<27>: [158 157  93 169 115 124 117]
<64>: [127 158  75 161 150 150 156]
<74>: [123 167 132 108 140 104 130]
<32>: [ 99  88 168 109 143 205 151]
perm: [151 205 143 109 168  88  99]
<32>
shift -1: [157  93 169]
[156  92 168]

<41>: [129 112  53 170]
<187>: [ 84 120 102 176]
<84>: [118 102  82 183]
<50>: [132 118 140 146]
<29>: [129  76  60 158]
<13>: [144 188 152  87]
<80>: [127 117 135 167]
<78>: [123  98  76 177]
<45>: [138 180 167 101]
perm: [140 132 146 118]
<50>
shift +1: [129]
[130]
shift -1: [117 135]
[116 134]
shift +1: [123  98  76]
[124  99  77]
[ 82 119 102 177]
<187>

<20>: [119 217 135 206 144]
<53>: [171 147 212 156  81]
<19>: [171 186 212 156  81]
[171 186 213 157  82]
<19>
[171 147 211 156  80]
<53>
perm: [ 81 156 212 186 171]
<19>

<150>: [131 131 128 122 129 148 151 167 145 162 121 122 147]
<31>: [150  77 106 176 163 135 137  87 173 128 131 151 179]
<42>: [128 106 126 121  95 160 164 186 142 180  91 147 178]
<83>: [ 95 184 169 138  96 120 131 119 146 122 176 108 114]
<95>: [128 131 135 176  77 173  87 150 163 179 137 152 106]
<86>: [145 122 147 167 150 128 129 121 162 122 148 131 131]
perm: [108 114  95 184 169 138  96 120 131 119 146 122 176]
<83>
[152  76 106 177 162 133 137  88 173 129 131 152 179]
<31>
perm: [106 152 137 179 163 150  87 173  77 176 135 131 128]
<95>
perm: [121 122 122 128 129 131 131 145 147 148 151 162 167]
<150>

<55>: [117 109 194 138 156  72  72 164 151 145  75  76  88 120 216 183 113 148
 130  89  77 146 187  82  63 104 178 178 159  79  78 212  87 148]
<66>: [113 175 130 213  94  87 169 149 135 117  74 112  74 130 124 147 158  81
  67 101 154 205 186 120 103  77 152 187 190  53  73 101 200 168]
<82>: [ 76 146 109 120  72 178 194 117  75 104 148 212  88 130 138 159 178  82
  77  79 156 151  78  87 182  72 113  63  89 187 148 145 164 216]
perm: [183 113 148 130  89  77 146 187  82  63 104 178 178 159  79  78 212  87
 148 117 109 194 138 156  72  72 164 151 145  75  76  88 120 216]
<55>
[112 174 128 214  96  87 169 149 133 120  73 113  71 131 128 145 158  81
  68  99 153 205 186 120 101  77 151 187 191  53  75  99 200 167]
<66>

<12>: [ 90  89 167 150  90]
<111>: [135 201  97  71 121]
<176>: [176  68 171 151 103]
<99>: [ 63  61 141 146  80]
<179>: [172 138 148 191 115]
<164>: [ 75 127  81 134 169]
<73>: [ 90  89 167 127  79]
<142>: [185 186  74  92 121]
shift +1: [167]
[168]
shift +1: [ 90  89 167 127]
[ 91  90 168 128]
perm: [ 79  89 167 127  90]
<73>
[172 139 150 193 114]
<179>
shift -1: [148 191]
[147 190]

<168>: [112 118 110  84 122 107 147 118 177 108  95  86 170 138 140 155 108 140
 108 137 123 184 135 164 131 170 179 106 138 189 120 147 168  86 137  88]
<14>: [ 85 124  91 104 112  72 183 178 215  90  63  69 134 177 111 179  89 179
  95 186  91 214 184 135 142 206 167  79 129 167 126 183 134  70 134  68]
<109>: [141 178 158 151 158 112  83 119 133 158 142  88 166  83 142  86  95  70
 159 107 107 131  99 183 195 115 148  88 198 149 180  84 158  99  79  95]
<191>: [129 160 134 177 133 111  97 160 147 137 129 101 146 104 121  95  97  90
 143 135 104 134 125 159 181 121 132  94 190 124 161  99 133 111  83 105]
<201>: [148 139 144 144 135 144 105 109 110 155 167 158 130 112 119 105 150 108
 157 110 125 107 111 139 139 103 123 150 149 120 141 106 129 162 133 160]
<97>: [114 144 118 168 119 101 140 179 160 129 122 129 101 150  89 129 120 144
 138 166  88 146 163 118 155 145 119 113 148 103 146 142  98 136 121 130]
<23>: [163  98 136 140 160 114 130 113 144 168 146  88 129 145 166 148 180 101
 119 138 155 142 118 119 122 144 120  89 121 129 118 103 150 129 146 101]
<48>: [155 101 130 106 132 172 152 117 120 123 155 151 115 147 155 164 166 160
 113 128 174 120 135  93  85 124 107 169  95 117  99 149 125 141 183 147]
<206>: [174 124 156 104 163 181 149 118 112 130 162 118 115 136 193 170 152 153
 110 123 194 115 128  85 100 120  92 149 100 110 117 144 128 106 173 114]
<188>: [111 153 123 115 138  87 122 140 185 116  86  45 185 112 149 128  68 104
 117 137 106 188 127 189 180 166 181  62 182 189 155 122 175  52  88  50]
<104>: [115 150 119 182 120  99 130 187 160 130 122 124 104 143  89 119 112 133
 140 166  85 143 161 123 166 139 116 106 161  98 153 132  98 132 107 125]
<163>: [116 145 123 136 123 101 103 121 154 137 120 110 168 108 111 101 107  95
 146 122  94 153 116 184 167 135 169 105 179 166 150 106 158 121 100 116]
[155 102 130 106 131 171 151 118 119 122 154 152 114 146 155 164 166 159
 113 128 174 120 134  92  85 123 107 169  95 116  98 149 125 142 184 147]
<48>
perm: [ 88  89  98 101 101 103 113 114 118 118 119 119 120 121 122 129 129 129
 130 136 138 140 142 144 144 145 146 146 148 150 155 160 163 166 168 179]
<97>
perm: [105  83 111 133  99 161 124 190  94 132 121 181 159 125 134 104 135 143
  90  97  95 121 104 146 101 129 137 147 160  97 111 133 177 134 160 129]
<191>
[149 142 142 143 133 146 105 111 109 157 167 158 130 112 123 106 149 110
 158 109 128 106 112 138 139 103 121 150 150 119 140 103 129 163 131 156]
<201>
[130 159 133 176 132 111  97 160 148 137 129 104 146 103 121  95  97  90
 143 136 104 134 126 159 181 121 132  94 190 124 160 100 134 110  82 105]
<191>
shift +1: [154 137]
[155 138]

<118>: [137  85 194 134 103 110  84 190 157]
<61>: [176 142 129 170  86 129  99 132 120]
<33>: [ 73 139  85 164 170  67 103 199 151]
<122>: [ 67 103 164  73 170  86 151 139 199]
perm: [ 67  73  86 103 139 151 164 170 199]
<122>
shift -1: [190]
[189]

<115>: [130 165 144  72 130 126 132 122]
<49>: [ 98 143  80 165 135 152 129 183]
<175>: [ 98 143 136  80 183 152 165 129]
<159>: [ 98 143  80 165 135 152 129 196]
<171>: [133 174 148  51 125 106 170 119]
<79>: [148  83 125 146 145 106 111 115]
<183>: [ 97 115  99 142 114 141 123 190]
<59>: [172 113 159 153 200  90 134 152]
<6>: [152 135 143  98 164 129  80 196]
perm: [183 129 152 135 165  80 143  98]
<49>
perm: [ 72 122 126 130 130 132 144 165]
<115>
perm: [196 129 152 135 165  80 143  98]
<159>
perm: [148 111 125  83 145 115 146 106]
<79>
perm: [135 196 152 129 143  98 164  80]
<6>

<169>: [138 104  69 162 167 150 118  61 109]
<172>: [110  67 207 116 127 131 116 190 153]
<197>: [ 95  84 196  98 141 103 131 176 183]
<108>: [205 194  90 157  54  87 101 110  78]
<170>: [169 124  96 174 109 139  83  97 100]
<127>: [142 128 125 123 136 119 167 177 129]
<180>: [115 106 162 117 115 141 129 145 127]
<154>: [185 154 108 177  85 123  95 113 119]
<34>: [194 109  87 205 101 157  54  90  78]
<160>: [102 110 121 101 120 109  85 108 131]
shift -1: [104  69 162 167]
[103  68 161 166]
perm: [101 110  78 205 194  90 157  54  87]
<108>
shift -1: [108 177]
[107 176]
shift +1: [ 85 123  95 113]
[ 86 124  96 114]
perm: [ 54  90  78 194 109  87 205 101 157]
<34>
shift -1: [177  85 123]
[176  84 122]

<57>: [130 158  97 161 160 193 121 100  87 105  99 114 123 116  94  91 104 125
 134 117]
<92>: [130 158  97 161 160 193 127 100  87 105  99 114 123 116  94  91 104 125
 134 117]
<24>: [151 152 122 110 105 184 112 105 110 110  93 100 130 116  98 112  97 161
 144 154]
<62>: [147 140 136 136  73 125 105 112 131 124 122 117  95 132 147 139 111 159
 124 165]
<105>: [151 152 122 110 105 184 112 105 110 110  93 100 130 116  98 112  97 161
 145 171]
<85>: [147 140 136 136  73 125 105 112 131 124 122 117 101 133 127 130 101 121
 129 165]
<117>: [147 158 108 126 119 187 116 100 102 104  92  95 127 116  95 100  97 152
 141 141]
[151 149 123 111 104 185 112 105 111 110  93 100 130 115 100 111  98 160
 145 171]
<105>
[130 158  97 161 160 193 121 100  87 105  99 114 123 116  94  91 104 125
 134 117]
<57>
[147 155 109 126 119 188 115 101 104 105  91  94 127 116  99  99  97 150
 141 142]
<117>
shift +1: [117 101]
[118 102]

<116>: [205  75 163 188 113  53 145  90 140 151 104 172 133  97 107 116 116  99
 101 158 119 143 117  80 178 175 139 100 121 181 102 147 152 152 115 152]
<102>: [104 151 119 162 152 158  75 175 152 115  80 113 133 140  53 172  90 205
 143 102 100 117 101 178 121  99 147 139 116 152  97 116 181 145 107 188]
<26>: [ 63  84 109 153  92 134 102 152 158 175 146 123 105 133  90  84 159 174
 193 141 183  80 165 180 130 166  46  62 150  91 146  40 107  82 172 116]
<39>: [120 185 185 153 187 191 113 179 121 115  59  46 192 183 105  64 116 126
 119 150 122 183  82 101  48  94  96 163  77  83 108 106  84 181 119 104]
<16>: [ 63  91  92 109  84 172 105 175 130 116 180 134  90  82 102 107 165 141
  80 159 146  40 193 153 183 150 158 146 152 174  61 133  46  84 166 123]
perm: [ 53  75  80  90  97  99 100 101 102 104 107 113 115 116 116 117 119 121
 133 139 140 143 145 147 151 152 152 152 158 163 172 175 178 181 188 205]
<116>
shift +1: [141]
[142]
perm: [ 53  75  80  90  97  99 100 101 102 104 107 113 115 116 116 117 119 121
 133 139 140 143 145 147 151 152 152 152 158 162 172 175 178 181 188 205]
<102>
shift -1: [121 181 102]
[120 180 101]
[120 185 184 153 187 192 113 180 121 115  59  46 192 183 104  64 116 126
 119 150 122 182  82 100  48  94  96 163  77  83 108 106  84 180 119 104]
<39>
perm: [ 40  46  62  63  80  82  84  84  90  91  92 102 105 107 109 116 123 130
 133 134 141 146 146 150 152 153 158 159 165 166 172 174 175 180 183 193]
<26>

<67>: [103 107 130 124  97 115  96 122 102 112 107 157 125 179 126 176 100 144
 158 140]
<112>: [113  84 135  99 104 131 123 112 176 116  86 115 169 128  97 116 105  94
  57 130]
<125>: [133 166 126 155 139 124 142 146  87 143 148 142 106 129 144 146 133 152
 179 135]
<22>: [120 133 136 133 116 129 157 139 135 141 103 127 155 117 107 131 105 114
  99 140]
<153>: [134 178 130 162 139 126 164 155  89 155 142 139 118 116 136 142 126 145
 167 139]
<9>: [113 142 139 142 109 126 165 147 121 147  95 135 159 123 103 145  93 118
 109 149]
<121>: [126 168 129 159 129 121 150 152  81 147 135 148 115 134 136 157 118 151
 177 143]
<76>: [ 94 102 133 123  85 113  98 123 102 113  91 161 137 185 117 184  85 140
 150 147]
<174>: [104 132 142 138  97 125 164 145 124 145  80 138 170 130  95 152  80 113
  97 154]
<11>: [108 110 127 125 103 116  94 121 102 112 115 154 119 175 131 170 108 146
 161 137]
shift +1: [147  95 135 159]
[148  96 136 160]
shift +1: [118]
[119]

